In the rows, 128 means zero.
Each row is followed by its class.
[100  67 136  93 121 115 140 160 107 104 127 174 147 124 105  94 168  88
 102 142 144 115 119 138 185 101 139 140 155  69 111 162 167 131 144 153
 131 136 111 110 158  61 123 130]
k71
[116 132 127 149 100 129 117 201  88 161 117 115 127 138  92 127 144 135
 130 134  82 141  45 115 191 145 122 120 121 126 149 127 165 153 137 159
 111 127  19  88 153  55 109 158]
k816
[153  97 117 151  74 138 130 134  99 143 118 124  45 138 147 132  54 118
 143  91 134 129 129  80 200 120 145 115 145 122  79 126 123 129 172  95
 135 151 147  96 146 130 117 180]
k551
[116  79 150 120 129 120 135 169 122 111 158 144 125 144 129 110 156  94
 130 120 103 105 136 128 180 136 164 130 127 111 127 161 149 127 172 142
 120 126 137 127 107  55 124 122]
k125
[117  81 150 107 119 118 136 159 129 116 150 152 110 138 119 118 149 100
 134 118 100 101 138 133 183 140 163 128 143 105 128 157 142 126 176 144
 127 124 138 121 110  61 123 130]
k125
[157  93 109 152  86 141 119 129  89 144 105 146  49 147 135 137  70 119
 140 116 125 112 122  74 206 125 144 107 118 126  77 129 123 134 166 109
 124 155 144  86 130 128 124 167]
k929
[165 100 119 160  82 142 138 139  86 142 121 126  47 141 134 124  58 120
 141  97 132 122 123  82 195 123 146 115 149 127  84 125 120 133 172  94
 130 148 153  93 138 133 130 187]
k551
[111  88 148 106 114 123 134 165 112 114 161 140 133 141 111 107 167  98
 135 115 110  92 122 119 184 123 151 117 126 107 106 155 140 136 164 148
 120 123 140 122 107  62 150 136]
k103
[108  75 148 111 125 124 137 152 107 105 146 136 118 136 118 106 159  94
 117 106 132 104 139 127 183 126 160 119 131 101 112 143 145 120 187 136
 143 124 148 116 127  70 145 156]
k551
[110  68 139 107 123 128 140 147  91 104 141 142 131 137 127 100 168 101
 132 104  97  92 136 135 179 116 150 116 150 108 123 147 137 124 174 148
 125 133 146 119 116  67 137 138]
k911
[ 97  61 123  96 121 114 137 153 103 107 150 177 141 113  97 101 173  73
  93 142 135 126 105 132 170 117 144 143 153  71 109 161 163 125 157 167
 117 146  97 111 147  66 137 138]
k445
[109 137 116 130 117 140 140 153  84 109  97  94 176 146 119 137 122 138
 115 111  95 160  70 141 177 156 148 133 117 122 127 132 190 151 157 156
 149  96  32 104 204  85  86 141]
k551
[168 101 124 151  67 143 139 144  87 144 136 119  55 149 158 124  59 112
 155 100  94 127 124  52 203 121 138 121 148 121  79 128 119 121 162  98
 116 158 148 100 117 116 126 172]
k442
[119 144 110 115  97 150 124 142  85 114  89 109 167 147 128 147 119 124
 119 103  62 150  89 141 194 155 146 141 126 123 119 134 183 139 146 151
 140 115  18 110 171  68  86 127]
k282
[106  80 148 115 125 113 132 157 116 111 150 149 136 144 125 107 163  90
 126 110  92 109 131 119 176 119 149 126 134 100 121 149 144 143 169 152
 122 129 151 120 133  70 140 137]
k707
[174  90 111 198 103 156 114 144  79 129 114 110  65 163 149 124  87 103
 126 123 119 106 143  76 198 106 173 117 141 127  79 134 134 167 166  87
 137 129 136  93  82 127  93 155]
k282
[169 105 114 167  69 144 130 136  91 148 116 134  47 151 151 145  43 121
 152 110 121 130 117  86 206 122 145 128 146 130  93 145 122 121 162 101
 112 162 129 101 121 125 108 149]
k125
[123 135 108 126 100 143 139 151  88 123  89 117 173 150 121 141 112 118
 130 116  74 161  73 146 188 149 140 143 119 121 122 143 189 145 140 163
 133 119  28 106 168  76  78 134]
k282
[113  75 151 100 142 115 138 159 119 109 146 147 129 133 107 109 179 104
 126 130  94  93 130 124 173 120 161 112 127 106 113 151 150 142 176 149
 128 110 153 110 130  69 136 141]
k929
[110 133 104 122 116 147 129 145  87 126  99 100 174 153 104 124 117 141
 138 117  65 165  54 144 170 151 130 148 123 112 134 141 194 152 132 161
 122 122  19 104 175  85  84 112]
k816
[167 103 118 161  65 143 121 141 101 152 117 140  37 146 148 142  52 107
 147 115 134 130 125  76 204 134 141 123 149 124  87 140 114 127 161 105
 117 158 120  99 113 123 106 150]
k125
[116 135 108 123 115 137 140 139  91 120 110 106 168 136 117 139 119 133
 127 119  76 156  66 141 165 153 143 147 124 120 126 136 189 152 148 166
 124 104  17 114 190  80  78 124]
k445
[167  94 112 198 110 152 127 149  81 115 119 100  64 162 151 118  83 117
 133 116 137 118 130  79 188 107 168 109 150 124  80 128 131 181 179  82
 144 118 151  92 125 141  91 168]
k551
[115 144 108 124 115 141 122 146  84 118 102 103 176 147 114 128 127 135
 131 116  66 152  55 139 177 143 137 147 122 120 133 142 191 159 143 156
 127 113  21 106 180  89  74 101]
k816
[107 130 117 128 106 130 143 156  93 113  97 100 179 156 125 135 118 147
 125 113  79 168  62 138 175 140 135 140 117 110 127 148 186 139 142 163
 122  98  30 101 181  90  71 141]
k639
[159 103 114 158  77 152 127 134  71 137 122 142  50 147 149 126  66 118
 148 106 123 109 128  73 209 124 130 114 145 129  84 124 117 153 151  92
 129 159 149 103 115 122 109 162]
k71
[118 134 114 110 130 136 135 146  94 114  84 111 183 154 125 143 122 142
 136 120  86 160  71 137 179 151 139 131 112 124 111 132 197 149 146 160
 128  97  33 102 207  81  81 124]
k929
[ 94  55 130  93  94  99 143 166 116 112 133 168 133 120  99 106 172 100
  91 137 143 133 104 139 181 103 140 132 143  66 109 158 141 129 159 157
 122 138 119  94 141  77 133 156]
k639
[103  67 127  77 103 113 137 172 116 112 134 166 145 129  96  99 159  88
 114 134 137 125 100 131 180 105 137 141 155  68  93 172 159 125 152 165
 114 137  94  93 152  65 127 135]
k103
[169  94 108 179 126 155 120 138  85 123 108 112  67 169 154 123  93 119
 142 129 126 112 134  70 182 117 163 105 122 125  71 125 141 178 165  94
 123 122 155  98 121 128  98 141]
k929
[105  63 139  90 117 113 143 169 117 111 128 173 140 121  95  95 172  83
  99 146 145 119 120 134 181 101 143 136 154  71 110 160 166 129 147 152
 128 138 103  99 160  67 122 140]
k71
[112  74 147 109 119 128 131 157 113 110 141 146 128 138 112 106 166  84
 119 114  95  97 138 131 192 130 159 129 142 102 120 159 151 123 169 146
 130 137 129 115  93  54 139 144]
k282
[105  71 149 110 125 119 144 163 113  96 153 138 122 137 117 103 164 109
 126 108 121 102 125 126 181 125 159 119 132  99 113 146 146 132 182 137
 141 120 161 112 125  69 143 158]
k551
[ 88  61 139  83 108  98 146 176 133 110 125 168 149 130 101 110 167  96
 103 145 136 142  97 151 179  95 137 135 155  60 111 171 163 120 150 164
 116 139 104  95 143  75 118 152]
k639
[116 136 108 120 111 147 126 150  83 120 102 101 174 149 115 128 131 131
 123 113  73 158  58 140 179 149 134 142 121 122 130 136 188 162 142 160
 125 117  16 113 178  83  88 107]
k816
[141 131 132 166  97 133 144 212  98 165 120 118 122 137 114 144 127 130
 132 142  85 155  58 132 178 143 132 125 123 141 155 146 151 129 148 148
 102 118  25  96 140  57  85 155]
k125
[115  90 148 111 120 116 141 169 106 112 168 138 131 145 111  94 166 100
 137 114 103  86 126 113 179 123 159 123 126 112 103 155 143 143 164 147
 123 111 146 115 112  63 133 135]
k103
[118  75 153 101 114 130 146 164 110 104 157 142 129 142 125 110 166  97
 136 123  84 115 130 115 190 119 159 120 146  98 108 147 151 121 170 139
 136 130 143 120 109  61 137 147]
k442
[102  61 132  97 114 116 136 169 100 115 137 178 141 122  93  93 170  82
  99 134 129 116 115 132 186 104 134 135 153  73 119 160 163 138 152 153
 127 140 115  98 150  68 130 152]
k71
[109 130 103 123 116 145 134 148  72 106  96 100 185 154 135 128 132 127
 128 108  79 149  71 139 180 141 136 139 131 118 131 138 188 145 145 171
 126 114  21 110 189  86  73 118]
k911
[163  91 101 197 117 149 124 146  84 120 121  99  63 167 150 119  86 116
 130 117 144 122 128  82 186 107 169 114 142 121  81 131 137 176 179  84
 140 129 150  89 122 143  92 166]
k551
[166  96 111 187  94 158 104 138  65 134 113 115  66 165 164 131  88 117
 136 114 117 131 132  80 192 108 155 114 147 137  79 128 125 190 169 100
 127 127 142 101 121 133  95 141]
k707
[111  70 135 102 102 113 137 171 120 114 130 182 121 124 106 114 154  82
 108 146 139 129 109 136 186 125 140 140 157  72 119 170 145 113 160 161
 120 142  92 103 136  57 121 131]
k125
[ 96  60 134 103 117 104 140 171 111 102 137 162 138 116  90  89 173  89
  85 136 150 129 106 135 174 104 150 141 151  64 110 164 160 119 169 161
 132 127 105  87 166  70 135 158]
k551
[115 132 126 148 118 133 138 196  78 150 113 121 148 139 123 125 145 129
 137 127  74 139  68 133 181 130 124 116 131 134 147 129 164 129 133 158
 108 118  34  96 155  57  84 159]
k911
[165  97 113 150  57 146 113 127  82 155 103 140  33 137 140 137  58 104
 134 100 113 116 145  75 208 119 151 116 134 129  75 127 119 120 163 101
 126 169 132  85 113 112 127 172]
k282
[104  82 152  99 124 118 142 158 114 109 151 131 128 136 123 116 167 113
 119 118  93 103 125 137 180 123 155 115 130 105 124 152 138 133 171 142
 124 121 149 116  98  75 127 148]
k639
[120 140 128 148  98 129 146 207  97 170 125 116 139 138  99 138 138 136
 137 133  76 143  51 121 176 144 126 110 107 136 136 136 161 152 131 159
 103 118  39  98 156  53  98 158]
k103
[116 133 113 123 105 146 125 146  93 122  96 107 179 156 129 139 114 134
 131 100  74 176  74 140 183 148 136 154 126 119 127 131 191 152 145 160
 120 107  21 119 206  84  77 119]
k707
[117  73 150 108 107 124 137 162 122 113 149 149 112 143 124 125 148  94
 136 121 109 109 132 137 185 135 158 123 143 102 121 157 137 124 179 145
 126 130 137 124  96  61 131 133]
k125
[114  81 150 115 113 120 142 161 113 107 151 137 122 147 118 116 161  92
 127 131 107 105 124 132 182 131 163 130 146 102 122 172 144 130 179 150
 126 129 127 119 102  63 127 115]
k125
[164 101 115 152  72 151 119 134  84 148 114 147  40 138 149 138  54 111
 148 104  99 119 132  79 209 133 136 111 150 133  81 131 112 128 155  98
 117 177 141  89  95 112 117 174]
k282
[175 101 109 189 100 160 113 151  70 127 130  99  67 168 149 122  94 117
 147 123 133 107 123  63 198 101 157 108 141 133  65 140 123 187 167  97
 131 114 131  98 101 131  93 143]
k103
[159  94  99 177 115 157 118 134  66 125 115 103  76 165 168 119  87 111
 147 118 124 112 138  89 186 100 154 109 156 134  83 126 124 165 159  91
 127 144 140  94 101 143  80 140]
k911
[158  87 110 189  93 144 115 153  77 120 126 109  59 170 160 116  86 131
 143 114 125 127 127  78 186 101 151 108 142 126  79 131 119 183 164  92
 120 121 159  89  97 138  87 173]
k639
[112 124 115 126 117 141 152 158  97 115  94  99 176 150 115 131 114 128
 123 108 107 173  71 147 173 156 141 142 127 117 127 135 197 145 153 157
 137 110  28 109 209  86  76 141]
k551
[127 136 127 145  95 137 146 220  84 172 126 116 143 149  96 135 143 120
 145 131  85 146  52 121 177 144 119 113 113 137 137 136 164 150 136 163
 109 117  30 102 146  49 102 168]
k103
[114 126 132 158 114 127 139 196 100 155 123 122 134 134 108 136 137 123
 128 132  84 140  54 119 185 147 128 122 123 128 144 138 170 140 143 158
 110 118  23 101 151  52 101 168]
k445
[130 133 133 157  94 134 142 203  88 159 108 127 133 140 102 134 136 115
 127 130  66 145  67 121 186 141 126 119 119 134 142 136 162 138 139 154
 112 128  34  90 137  49 100 177]
k282
[176  98 115 199 107 159 129 151  64 124 131 102  73 180 159 112 100 103
 147 119 101 121 132  57 193 104 160 114 153 132  80 133 139 178 174  83
 130 131 153 100  95 127  92 148]
k442
[ 94  78 152 105 129 109 140 165 129 109 151 137 125 142 118 107 166 114
 127 124  98 103 118 130 186 121 152 115 134  99 124 159 145 145 161 145
 124 124 158 105 104  81 117 155]
k639
[107  67 140  96 122 119 134 157 111  99 164 149 123 133 121 112 161  93
 128 118 111  94 123 127 177 129 159 129 142  98 110 149 148 135 176 149
 128 131 137 120 109  62 145 146]
k445
[108  73 153 104 119 117 141 162 112 103 153 150 126 142 114 107 168 102
 130 117 114  84 130 126 191 116 153 125 142 102 120 148 153 148 170 140
 136 125 154 120 118  68 126 142]
k71
[122 133 113 137 115 155 131 149  81 118 101 107 171 151 112 131 130 134
 124 109  75 151  78 136 186 147 140 132 115 126 134 133 193 159 149 151
 132 102  22 110 186  81  78 135]
k71
[119 130 134 172 110 125 145 203  88 152 108 105 131 136 104 128 133 135
 119 130 102 147  60 122 180 139 131 113 120 131 146 131 160 146 154 149
 129 104  41  86 178  61  99 185]
k551
[ 93  57 132  88 134 102 137 161 123 106 122 177 145 128  99 108 177  91
 101 149 137 122 114 135 178 111 146 129 143  71 101 161 164 125 159 162
 124 136 110  96 159  61 131 135]
k929
[111 129 111 132 105 133 146 154  88 120  99 105 176 155 124 139 117 146
 124 114  82 173  61 149 185 136 134 134 116 120 127 137 179 156 144 159
 124 103  38 107 181  92  75 149]
k639
[123 141 142 147  99 136 137 212 106 170 128 111 141 132 104 139 139 133
 143 129  81 142  58 123 180 140 123 110 116 141 142 134 158 145 132 154
 102 106  36 106 149  54  98 164]
k103
[120 138 116 124 107 139 141 146  90 123  96 108 184 159 126 139 113 126
 134 110  83 177  65 143 175 140 126 152 132 123 130 137 184 154 142 171
 118 113  28 117 206  97  79 124]
k707
[134 134 146 158  98 133 142 211  93 164 117 117 126 140 109 147 133 130
 126 143  85 149  67 129 176 144 131 123 122 141 155 138 158 134 146 156
 110 108  26 102 142  54  86 155]
k125
[110  80 142 106 127 122 131 144 102 105 164 149 129 121 119 114 163  90
 123 118  98  91 121 128 177 131 154 124 147 104 118 150 139 141 177 147
 131 122 136 123 107  69 141 141]
k445
[ 94  57 129  89 113 103 145 168 121 102 128 173 139 112  96  97 167  90
  91 136 157 134 103 139 176 103 141 141 149  57 106 161 157 122 167 160
 137 131 112  89 175  72 127 157]
k551
[ 96  58 134  92 116 100 148 174 129 101 128 171 134 120  94  93 171  81
  94 133 167 126 107 135 179 115 148 138 153  60 107 161 160 121 170 155
 134 137 113  88 166  71 127 152]
k551
[119 145 101 126 115 145 142 132  86 121 111  99 170 140 126 140 122 131
 126 117  71 164  64 139 176 152 138 142 119 123 119 137 181 161 149 165
 130 104  14 120 188  83  86 124]
k445
[131 130 147 156  91 131 157 212  92 155 118 114 141 145 110 124 141 120
 138 140  81 159  58 114 183 137 122 120 140 130 141 133 166 137 140 158
 109 115  34  98 155  53  99 175]
k442
[159 100 114 169  84 140 128 130  82 138 118 128  40 143 140 120  61 126
 144  93 139 122 122  62 205 126 144 113 142 122  78 125 121 130 174  91
 127 150 153  83 145 128 124 179]
k551
[175  90 115 179 103 163 111 150  71 122 132 108  71 163 146 118  97 114
 139 112 112 108 142  73 193  98 162 110 151 136  82 122 139 196 171  77
 138 118 143 100 112 137  83 156]
k71
[160 100 109 188 100 153 110 144  79 133 121 114  67 170 153 134  91 114
 140 119 104 129 126  76 189 102 150 120 153 125  88 130 126 191 166 101
 131 130 140  99 116 144  83 150]
k707
[128 129 139 169 101 133 136 202 100 157 110 115 137 134 109 142 134 121
 128 134  68 146  70 119 187 139 129 113 117 142 147 139 156 132 139 151
 118 125  23  95 130  52  94 175]
k282
[117 142 107 133 107 138 140 155  93 121 107 114 176 156 128 148 116 131
 126 111  64 167  67 142 182 162 141 151 123 117 135 148 188 146 152 156
 128 105  13 118 179  73  66 105]
k125
[165 104 115 150  78 140 131 136  90 148 114 135  46 141 147 133  58 127
 148 102 129 127 124  84 196 109 132 112 142 127  89 127 107 119 153  93
 117 148 157  92 119 143 115 188]
k639
[124 130 146 151  96 135 144 214  87 152 126 114 146 147 114 129 146 125
 141 131  57 157  64 114 183 137 127 115 131 135 143 130 172 137 144 151
 114 115  44  97 147  46 103 176]
k442
[110 143 106 140 101 134 139 149  90 130  95 114 173 157 125 141 117 132
 128 106  64 173  68 140 181 152 134 144 121 122 131 134 181 170 142 169
 131 107  30 115 207  87  73 127]
k707
[110  74 152 107 124 125 140 167 111 102 153 145 126 142 117 105 165 100
 131 114  97  85 139 126 181 120 153 121 140 104 124 146 151 148 167 131
 135 127 153 124 115  63 127 142]
k71
[112 126 138 151 102 116 139 204 105 157 114 109 138 141 114 134 136 140
 124 127  88 152  59 125 178 132 124 120 114 129 150 144 161 129 140 156
 103 116  39  92 151  66  95 176]
k639
[169 100 119 140  70 152 121 129  77 143 105 139  44 139 163 145  57 110
 141 104 122 111 136  75 215 133 142 114 148 132  70 130 115 129 158  98
 129 165 144  95  98 114 120 158]
k282
[161 111 115 145  61 146 128 144  87 155 121 137  52 156 134 127  56 111
 161  94 123 116 121  68 203 136 134 110 141 133  65 131 117 140 152 103
 115 162 134  97 116 119 130 161]
k103
[167  97 105 184 119 152 103 145  79 125 133 104  65 168 147 107  94 113
 143 122 119 110 121  74 187 105 160 115 144 130  83 131 133 185 161  87
 122 137 144  90  91 144  94 136]
k816
[163  91 110 185  98 149 119 150  79 129 122  99  66 163 149 123  93 125
 132 121 120 128 129  74 183  99 154 110 143 123  84 134 122 175 163  90
 133 119 141  93 102 145  86 167]
k639
[126 134 115 125 102 147 140 152  85 120  91 107 177 144 121 145 119 131
 119 113  68 162  77 144 173 152 138 141 125 132 126 138 183 146 142 160
 134 113  21 109 168  80  83 133]
k282
[115  83 155  99 130 123 150 163 105 106 158 136 133 147 124 103 175  92
 130 125  84  99 130 110 184 122 155 125 142 101 116 150 156 132 172 141
 132 131 156 116 108  64 131 136]
k442
